Below are the code and all the weights of a small trained network. Each question names an input and a class and asks about switching units off, where a switched-off unit gives its printed mean instead of its output.

import numpy as np


def w(rows, s, z=0):
    codes = np.array(rows[::2]) - 128.0
    scale = np.full(codes.shape[1], s)
    scale[-1] = z or s
    return codes * scale


def norm(h):
    return h / np.sqrt((h * h).mean(-1, keepdims=True) + 1e-5)


def f(y):
    return np.maximum(y, 0)


def log_softmax(a):
    a = a - a.max(-1, keepdims=True)
    return a - np.log(np.exp(a).sum(-1, keepdims=True))


def net(x, mask):
    res = np.array(x, float).reshape(1, 8) / 4 @ E
    u = 0
    for l in range(2):
        y = f(norm(res) @ A[l][:, :-1].T + A[l][:, -1])
        res = res + np.where(mask[u : u + 14], y, B[l][:, -1]) @ B[l][:, :-1]
        u += 14
    return log_softmax(norm(res)[-1] @ U[:, :-1].T + U[:, -1])


A, B = {}, {}
E = w([
[68,46,192,252,136],'x0',
[229,84,114,176,39],'x1',
[131,129,128,130,129],'x2',
[128,123,128,127,127],'x3',
[119,140,124,134,119],'x4',
[128,89,3,170,211],'x5',
[144,116,137,125,141],'x6',
[144,139,134,134,141],'x7',
],0.0054)
A[0] = w([
[181,169,50,23,135,33],'0.n0',
[145,160,197,67,91,109],'0.n1',
[149,127,22,151,151,30],'0.n2',
[98,88,149,202,166,112],'0.n3',
[224,104,47,191,71,52],'0.n4',
[129,112,148,165,154,80],'0.n5',
[147,149,110,95,130,25],'0.n6',
[122,137,130,125,149,69],'0.n7',
[90,131,147,130,174,89],'0.n8',
[109,168,129,139,83,78],'0.n9',
[56,159,112,88,247,48],'0.n10',
[121,97,36,148,183,6],'0.n11',
[147,137,57,132,173,85],'0.n12',
[115,142,113,136,113,119],'0.n13',
],0.013,0.0025)
B[0] = w([
[112,160,62,240,98,254],'0.n0',
[112,58,204,131,206,233],'0.n1',
[130,86,215,152,190,201],'0.n2',
[126,149,81,214,125,215],'0.n3',
[135,135,89,5,58,215],'0.n4',
[93,123,97,160,141,161],'0.n5',
[112,119,105,159,120,160],'0.n6',
[126,117,121,112,124,138],'0.n7',
[160,119,116,104,83,175],'0.n8',
[114,87,145,125,162,153],'0.n9',
[168,105,100,33,41,247],'0.n10',
[117,115,220,144,186,208],'0.n11',
[83,105,176,125,185,193],'0.n12',
[125,116,133,136,130,133],'0.n13',
],0.018,0.0081)
A[1] = w([
[115,167,86,117,136,117],'1.n0',
[135,157,116,4,81,72],'1.n1',
[76,168,120,148,94,127],'1.n2',
[143,152,105,148,125,26],'1.n3',
[166,182,117,53,107,93],'1.n4',
[151,113,173,120,176,31],'1.n5',
[144,123,168,115,184,10],'1.n6',
[123,144,135,192,169,133],'1.n7',
[118,115,198,143,214,8],'1.n8',
[113,139,143,142,125,146],'1.n9',
[106,155,78,165,143,72],'1.n10',
[119,213,53,240,122,70],'1.n11',
[127,152,96,218,71,124],'1.n12',
[148,166,72,141,107,148],'1.n13',
],0.012,0.0015)
B[1] = w([
[109,103,159,131,141,140],'1.n0',
[132,176,88,140,7,212],'1.n1',
[205,90,136,97,176,166],'1.n2',
[124,112,129,131,142,141],'1.n3',
[134,59,127,118,63,164],'1.n4',
[90,196,187,184,129,194],'1.n5',
[115,140,193,135,166,183],'1.n6',
[161,117,95,52,84,212],'1.n7',
[85,137,244,106,145,254],'1.n8',
[166,146,140,65,152,151],'1.n9',
[142,147,83,167,155,175],'1.n10',
[177,152,3,194,204,243],'1.n11',
[132,173,83,102,210,242],'1.n12',
[120,113,187,137,149,171],'1.n13',
],0.018,0.0071)
U = w([
[75,156,220,114,145,186],'0',
[129,176,58,144,169,177],'1',
[117,158,105,78,5,6],'2',
],0.014,0.0012)

Each question gives the input, the list of numbers given to net, and the class t.
The units are the neurons (one row each of A and B). Each row of codes is followed by its name. A weight is (code - 128) times the scale printed after its matrix; where a second scale follows, it is the last column's (A, B and U).
mask holds one flag per neuron, layer by layer. A switched-off neuron (its flag False) gives its mean, the last column of its row in B, instead of its output. The means were averaged over made-up inputs and are rounded, as every weight is.
A unit's drop is (log p(t) with every unit on - log p(t) with that unit switched off) / (log p(t) with every unit on - log p(t) with every unit switched off).
The circuit of an input: a set's keep is (log p(t) with only the set's units on - log p(t) with every unit switched off) / (log p(t) with every unit on - log p(t) with every unit switched off). Starting from the 12 units with the biggest drops (on a tie, the unit counted first), units are removed one at a time, each time the one whose removal leaves the highest keep (on an exact tie, the one counted first), for as long as the keep stays at least 0.8.
circuit, biggest first: the units of the circuit, biggest drop first
top k neurons: the k neurons with the biggest drops, biggest first
top k neurons in layer l: the k neurons of layer l with the biggest drops, biggest first
drop of u: that unit's drop, to one decimal
input [-7,6,-5,-2,-6,8,0,8], class 0: circuit, biggest first : [0.n2]
input [5,-7,-2,6,-1,-3,1,3], class 2: top 2 neurons : [0.n10, 0.n0]
input [2,0,-8,6,-2,2,-2,-2], class 0: top 4 neurons : [0.n11, 0.n0, 0.n2, 1.n8]
input [-2,7,7,-6,1,8,-3,-1], class 0: top 3 neurons in layer 0 : [0.n2, 0.n11, 0.n10]
input [7,2,-1,3,-1,7,3,-1], class 0: top 2 neurons : [0.n11, 0.n0]
input [-1,-1,0,6,8,1,7,2], class 0: top 3 neurons : [0.n12, 0.n2, 0.n11]
input [-7,-6,0,-2,-2,-4,-8,-7], class 1: top 2 neurons : [0.n0, 0.n4]
input [-7,7,-4,-5,2,-5,6,-7], class 1: top 3 neurons : [0.n0, 0.n10, 1.n8]
input [5,6,-2,-5,1,4,-5,4], class 2: top 2 neurons in layer 0 : [0.n4, 0.n0]
input [4,-5,-2,-7,3,-1,-5,1], class 2: top 2 neurons in layer 0 : [0.n10, 0.n0]
input [-5,7,-2,-7,2,-2,-6,-7], class 2: top 2 neurons : [0.n4, 0.n3]
input [4,6,6,-3,8,3,-7,-1], class 2: top 2 neurons : [0.n4, 0.n0]
input [8,-6,2,-4,-4,-4,-2,-5], class 1: drop of 0.n3 : 0.2
input [-1,4,5,5,4,1,7,-4], class 2: circuit, biggest first : [0.n4]
input [8,-4,-4,3,-4,-6,7,-5], class 1: drop of 0.n11 : 0.2
input [-6,-5,4,-6,-6,6,-2,-1], class 0: drop of 0.n2 : 1.7
input [-7,0,-2,-7,-6,-5,-3,-4], class 1: drop of 0.n0 : 4.3
